Here is a tiny trained network, its code and every weight. The questions are about switching its units off for an input and a target symbol, where a switched-off unit gives its printed mean instead of its output.

import numpy as np


def w(rows, s, z=0):
    codes = np.array(rows[::2]) - 128.0
    scale = np.full(codes.shape[1], s)
    scale[-1] = z or s
    return codes * scale


def norm(h):
    return h / np.sqrt((h * h).mean(-1, keepdims=True) + 1e-5)


def softmax(a):
    e = np.exp(a - a.max(-1, keepdims=True))
    return e / e.sum(-1, keepdims=True)


def log_softmax(a):
    a = a - a.max(-1, keepdims=True)
    return a - np.log(np.exp(a).sum(-1, keepdims=True))


def net(x, mask):
    ids = ['αβγδεζηθλξπστφψω'.index(c) for c in x.split()]
    T = len(ids)
    res = E[ids] + P[:T]
    u = 0
    for l in range(3):
        r = norm(res)
        for j in range(2):
            rows = slice(2 * j, 2 * j + 2)
            q, k, v = (r @ M[l][rows].T for M in (Q, K, V))
            z = softmax(np.where(np.tri(T) > 0, q @ k.T / 2**0.5, -1e9)) @ v
            o = O[l][rows]
            res = res + np.where(mask[u + j], z, o[:, -1]) @ o[:, :-1]
        u += 2
    return log_softmax(norm(res)[-1] @ U[:, :-1].T + U[:, -1])


Q, K, V, O = {}, {}, {}, {}
E = w([
[43,90,158,162,111,166,146,117,155,153],'α',
[78,96,97,92,166,125,165,124,100,205],'β',
[166,113,80,118,181,88,176,154,147,228],'γ',
[95,58,126,148,139,119,161,124,216,151],'δ',
[95,74,188,100,251,155,82,175,168,126],'ε',
[145,161,191,181,185,153,134,71,108,149],'ζ',
[142,124,163,136,172,80,185,141,152,131],'η',
[45,132,194,193,111,98,146,198,183,83],'θ',
[97,133,152,181,141,135,173,180,112,177],'λ',
[111,135,108,190,81,85,214,98,137,211],'ξ',
[57,52,128,127,189,32,144,133,126,136],'π',
[49,118,107,142,102,125,178,205,161,165],'σ',
[124,159,152,153,127,192,150,124,144,222],'τ',
[167,131,126,107,201,122,154,57,144,180],'φ',
[167,190,172,192,130,152,163,126,181,162],'ψ',
[74,160,174,106,118,123,189,143,162,138],'ω',
],0.0027)
P = w([
[77,168,135,135,174,122,161,130,145,158],'0',
[105,147,147,103,144,155,206,131,127,124],'1',
[67,154,150,185,229,62,104,175,203,221],'2',
[127,133,148,111,124,141,173,133,113,130],'3',
[60,140,118,201,246,101,120,150,203,200],'4',
[141,120,152,112,118,136,155,135,104,135],'5',
[44,130,106,200,254,133,143,136,198,192],'6',
[145,111,153,109,105,130,141,138,104,138],'7',
[36,117,106,207,234,148,150,125,205,181],'8',
[156,94,156,104,97,125,124,141,105,135],'9',
[53,126,111,196,226,144,162,127,181,176],'10',
[171,75,147,104,87,126,106,143,104,124],'11',
[83,114,131,192,208,131,155,121,157,152],'12',
],0.0059)
Q[0] = w([
[147,221,129,166,89,197,47,86,86,125],'L0H0',
[86,89,122,207,202,83,109,125,218,208],'L0H0',
[102,154,117,81,50,73,121,90,2,2],'L0H1',
[155,146,162,35,103,212,173,120,75,114],'L0H1',
],0.0075)
K[0] = w([
[95,212,210,161,156,211,143,100,114,190],'L0H0',
[205,88,135,94,30,167,73,139,68,91],'L0H0',
[12,188,165,205,254,53,218,112,140,159],'L0H1',
[102,145,114,102,162,180,130,131,230,218],'L0H1',
],0.0079)
V[0] = w([
[146,157,221,228,109,237,92,82,58,183],'L0H0',
[224,129,146,154,144,45,167,41,198,105],'L0H0',
[182,158,82,123,100,245,102,175,252,182],'L0H1',
[99,126,68,39,138,162,74,13,83,174],'L0H1',
],0.0041)
O[0] = w([
[124,119,169,91,107,3,124,130,117,124,135],'L0H0',
[89,154,147,75,104,194,76,109,114,216,94],'L0H0',
[121,125,23,66,140,161,153,124,203,110,112],'L0H1',
[87,171,93,143,152,141,117,133,65,66,4],'L0H1',
],0.006,0.0028)
Q[1] = w([
[215,165,72,19,56,229,224,153,60,80],'L1H0',
[93,62,237,195,196,171,195,186,241,183],'L1H0',
[140,241,84,76,14,125,1,133,51,24],'L1H1',
[116,71,128,166,243,99,224,122,225,202],'L1H1',
],0.0065)
K[1] = w([
[2,211,192,153,254,112,141,133,223,124],'L1H0',
[164,95,160,84,85,151,46,152,108,37],'L1H0',
[62,197,128,170,228,109,179,150,200,180],'L1H1',
[198,81,108,89,36,161,93,150,93,85],'L1H1',
],0.0081)
V[1] = w([
[133,135,173,124,146,146,89,78,176,74],'L1H0',
[78,133,159,149,140,125,106,139,152,83],'L1H0',
[170,175,128,146,127,111,113,254,117,136],'L1H1',
[100,77,122,182,148,125,94,113,148,119],'L1H1',
],0.0059)
O[1] = w([
[41,128,135,97,164,151,164,2,149,126,33],'L1H0',
[104,105,157,173,152,147,179,80,120,84,72],'L1H0',
[176,159,167,114,94,132,63,144,221,136,46],'L1H1',
[96,106,111,188,161,69,112,104,127,168,7],'L1H1',
],0.0054,0.0016)
Q[2] = w([
[86,144,129,195,166,47,82,100,79,127],'L2H0',
[81,57,166,217,255,148,160,191,239,211],'L2H0',
[148,103,163,89,99,172,167,113,131,99],'L2H1',
[117,161,82,164,152,70,94,113,149,156],'L2H1',
],0.0081)
K[2] = w([
[117,56,130,167,196,148,112,54,82,129],'L2H0',
[195,2,131,83,3,143,57,109,81,63],'L2H0',
[155,84,140,69,83,170,193,113,125,101],'L2H1',
[89,139,76,189,199,91,69,100,179,178],'L2H1',
],0.0073)
V[2] = w([
[107,93,89,146,208,87,57,119,130,154],'L2H0',
[107,161,70,196,3,98,118,75,126,137],'L2H0',
[153,71,157,77,85,186,186,145,104,93],'L2H1',
[131,202,57,115,112,93,30,79,143,136],'L2H1',
],0.0055)
O[2] = w([
[114,129,128,159,118,66,36,179,205,170,51],'L2H0',
[99,199,153,113,254,119,208,186,146,200,44],'L2H0',
[153,47,129,154,148,138,195,126,78,171,142],'L2H1',
[61,159,161,183,140,89,89,146,215,116,2],'L2H1',
],0.0049,0.008)
U = w([
[71,140,110,171,218,42,207,98,117,82,131],'α',
[145,185,73,187,134,105,92,183,59,21,133],'β',
[168,174,60,87,74,199,36,193,165,129,102],'γ',
[53,131,34,150,211,190,142,95,180,180,104],'δ',
[100,111,97,175,90,131,76,48,195,45,178],'ε',
[67,156,216,68,84,29,100,78,70,129,138],'ζ',
[167,79,186,91,33,176,78,106,81,214,77],'η',
[128,92,242,171,163,125,180,75,212,186,4],'θ',
[246,50,169,94,53,31,56,196,121,155,46],'λ',
[123,211,164,85,181,118,147,215,99,196,166],'ξ',
[100,127,177,254,153,143,82,142,94,182,111],'π',
[190,138,72,188,187,155,188,174,219,79,57],'σ',
[117,176,36,34,112,63,146,147,148,35,151],'τ',
[39,220,82,78,124,169,64,90,54,97,169],'φ',
[93,150,147,3,98,116,138,93,224,169,103],'ψ',
[136,115,98,121,155,204,220,71,71,67,193],'ω',
],0.0079,0.0035)

Each question gives the input, a string of symbols that net reads in full, and the target symbol t.
The units are the heads (2 rows each of Q, K, V and O). Each row of codes is followed by its name. A weight is (code - 128) times the scale printed after its matrix; where a second scale follows, it is the last column's (O and U).
mask holds one flag per head, layer by layer. A switched-off head (its flag False) gives its mean, the last column of its rows in O, instead of its output. The means were averaged over made-up inputs and are rounded, as every weight is.
A unit's drop is (log p(t) with every unit on - log p(t) with that unit switched off) / (log p(t) with every unit on - log p(t) with every unit switched off).
The circuit of an input: a set's keep is (log p(t) with only the set's units on - log p(t) with every unit switched off) / (log p(t) with every unit on - log p(t) with every unit switched off). Starting from all 6 units, units are removed one at a time, each time the one whose removal leaves the highest keep (on an exact tie, the one counted first), for as long as the keep stays at least 0.8.
units of the circuit, in order: the units of the circuit, biggest drop first
most important unit: the unit with the biggest drop
which heads matter: for each layer, one digit per head in row order, 1 if its drop is at least 0.15 and else 0, layers parted by /
input λ ζ γ, target ζ: most important unit => L2H1
input σ π π δ ε ω π ε ε η η λ θ, target λ: which heads matter => 00 / 10 / 00
input ω θ π ε β, target ε: units of the circuit, in order => (L2H0; L2H1)
input ε σ α, target σ: units of the circuit, in order => (L0H0; L2H1)
input δ ψ τ τ γ δ τ, target δ: which heads matter => 00 / 01 / 01
input γ β ψ σ ξ θ γ ξ τ π, target ω: units of the circuit, in order => (L0H0; L2H0)
input ψ ε α γ β, target γ: units of the circuit, in order => (L1H0; L2H1)
input φ ω ε π α π β π τ, target π: which heads matter => 01 / 00 / 00
input λ ε ε ξ ω, target ξ: units of the circuit, in order => (L2H0; L1H0)
input σ ζ φ λ ξ β β ε ζ θ η, target θ: which heads matter => 01 / 01 / 00
input λ η σ, target η: units of the circuit, in order => (L0H1; L2H0; L0H0)
input π α σ δ σ ψ θ, target ψ: units of the circuit, in order => (L0H0; L0H1)
input ε ζ ζ φ ζ ε π ζ θ φ ε τ δ, target τ: units of the circuit, in order => (L0H1; L0H0; L2H1)
input ξ θ τ φ ω ξ α γ δ, target γ: most important unit => L1H0
input ω α ε ε ζ δ π, target δ: units of the circuit, in order => (L2H1; L0H0)
input σ θ ζ σ π ε τ β α η β, target η: which heads matter => 01 / 00 / 00
input ξ ω ξ ψ η ε α γ ε, target γ: units of the circuit, in order => (L1H0; L2H1)
input ξ ζ σ, target ζ: which heads matter => 10 / 00 / 01
input π ζ τ τ β λ γ, target λ: which heads matter => 10 / 10 / 00
input τ θ ζ θ ψ λ ε ζ ψ λ τ φ δ, target φ: most important unit => L0H1
input γ ξ λ, target ξ: which heads matter => 00 / 10 / 11
input α τ ε, target τ: units of the circuit, in order => (L0H1; L2H1; L0H0)
input ξ α φ θ λ λ π τ θ, target τ: units of the circuit, in order => (L0H0; L0H1; L2H1)
input γ φ ξ ξ ω β θ α λ φ ξ, target φ: which heads matter => 01 / 00 / 01
